Below are the code and all the weights of a small trained network. Each question names an input and a class and asks about switching units off, where a switched-off unit gives its printed mean instead of its output.

import numpy as np


def w(rows, s, z=0):
    codes = np.array(rows[::2]) - 128.0
    scale = np.full(codes.shape[1], s)
    scale[-1] = z or s
    return codes * scale


def f(y):
    return y / 2 * (1 + np.tanh(0.7978845608 * (y + 0.044715 * y**3)))


def log_softmax(a):
    a = a - a.max(-1, keepdims=True)
    return a - np.log(np.exp(a).sum(-1, keepdims=True))


def net(x, mask):
    res = np.array(x, float).reshape(1, 4) / 4 @ E
    y = f(res @ A[0][:, :-1].T + A[0][:, -1])
    res = res + np.where(mask, y, B[0][:, -1]) @ B[0][:, :-1]
    return log_softmax(res[-1] @ U[:, :-1].T + U[:, -1])


A, B = {}, {}
E = w([
[206,133,85],'x0',
[110,39,137],'x1',
[122,145,254],'x2',
[157,63,187],'x3',
],0.012)
A[0] = w([
[48,105,125,125],'N0',
[129,141,154,71],'N1',
[142,130,39,206],'N2',
[198,126,119,105],'N3',
[126,52,74,120],'N4',
[161,193,135,52],'N5',
[211,149,152,126],'N6',
[137,99,171,220],'N7',
[222,183,139,93],'N8',
[121,232,147,105],'N9',
[156,122,199,188],'N10',
[199,139,128,128],'N11',
[163,95,163,162],'N12',
[116,40,103,103],'N13',
[115,60,111,174],'N14',
[97,44,100,100],'N15',
[85,103,146,210],'N16',
[103,204,223,131],'N17',
[80,85,76,71],'N18',
[102,209,96,113],'N19',
[172,4,107,2],'N20',
[189,155,179,90],'N21',
[213,107,73,118],'N22',
],0.015,0.0082)
B[0] = w([
[194,145,144,176],'N0',
[125,134,110,131],'N1',
[120,143,197,246],'N2',
[223,116,123,156],'N3',
[111,129,124,201],'N4',
[159,100,75,147],'N5',
[143,93,128,163],'N6',
[77,68,177,205],'N7',
[161,90,116,168],'N8',
[84,96,2,188],'N9',
[106,78,146,210],'N10',
[192,69,147,158],'N11',
[96,107,110,177],'N12',
[117,167,78,188],'N13',
[150,196,121,197],'N14',
[151,140,47,187],'N15',
[154,110,174,197],'N16',
[107,116,129,235],'N17',
[139,131,95,171],'N18',
[90,146,105,185],'N19',
[88,146,30,190],'N20',
[148,106,107,161],'N21',
[182,147,168,205],'N22',
],0.011,0.013)
U = w([
[201,165,109,32],'0',
[211,120,183,223],'1',
[3,210,51,150],'2',
[133,188,100,30],'3',
[106,79,55,56],'4',
[121,170,128,2],'5',
[178,166,23,172],'6',
[29,133,161,250],'7',
],0.011,0.0096)

Each question gives the input, the list of numbers given to net, and the class t.
The units are the neurons (one row each of A and B). Each row of codes is followed by its name. A weight is (code - 128) times the scale printed after its matrix; where a second scale follows, it is the last column's (A, B and U).
mask holds one flag per neuron, in row order. A switched-off neuron (its flag False) gives its mean, the last column of its row in B, instead of its output. The means were averaged over made-up inputs and are rounded, as every weight is.
A unit's drop is (log p(t) with every unit on - log p(t) with that unit switched off) / (log p(t) with every unit on - log p(t) with every unit switched off).
The circuit of an input: a set's keep is (log p(t) with only the set's units on - log p(t) with every unit switched off) / (log p(t) with every unit on - log p(t) with every unit switched off). Starting from the 12 units with the biggest drops (on a tie, the unit counted first), units are removed one at a time, each time the one whose removal leaves the highest keep (on an exact tie, the one counted first), for as long as the keep stays at least 0.8.
units of the circuit, in order: the units of the circuit, biggest drop first
most important unit: the unit with the biggest drop
top k neurons: the k neurons with the biggest drops, biggest first
drop when u is switched off: that unit's drop, to one decimal
input [4,-1,8,2], class 4: units of the circuit, in order : (N2, N22, N12)
input [-6,2,-6,4], class 2: units of the circuit, in order : (N13)
input [-3,5,-4,3], class 6: top 4 neurons : (N15, N0, N19, N17)
input [8,-2,-8,8], class 0: top 3 neurons : (N22, N2, N20)
input [4,0,-5,-4], class 1: units of the circuit, in order : (N2, N22)
input [0,-7,6,8], class 7: top 2 neurons : (N7, N17)
input [8,-2,-4,-6], class 1: top 2 neurons : (N2, N22)
input [-8,5,-4,-4], class 6: units of the circuit, in order : (N0, N15)
input [-3,6,-1,-1], class 6: units of the circuit, in order : (N15, N14)
input [-8,7,-5,-7], class 6: top 2 neurons : (N0, N15)
input [-4,7,-5,-8], class 6: top 3 neurons : (N0, N15, N7)
input [-1,7,-1,-5], class 6: units of the circuit, in order : (N15, N7)
input [-8,8,-5,8], class 2: top 2 neurons : (N20, N7)
input [8,8,-2,6], class 6: most important unit : N20
input [3,8,-3,8], class 2: top 2 neurons : (N20, N7)
input [-6,4,-7,6], class 2: top 2 neurons : (N20, N3)
input [3,4,4,0], class 7: top 2 neurons : (N22, N0)
input [-1,6,-7,7], class 6: top 2 neurons : (N15, N22)
input [6,-2,-7,6], class 0: drop when N9 is switched off : 0.2
input [5,8,-4,8], class 6: drop when N22 is switched off : 0.0
input [-1,8,-8,3], class 6: drop when N18 is switched off : 0.1
input [-1,6,-4,-1], class 6: drop when N6 is switched off : -0.1
input [3,-4,7,3], class 4: top neuron : (N9)
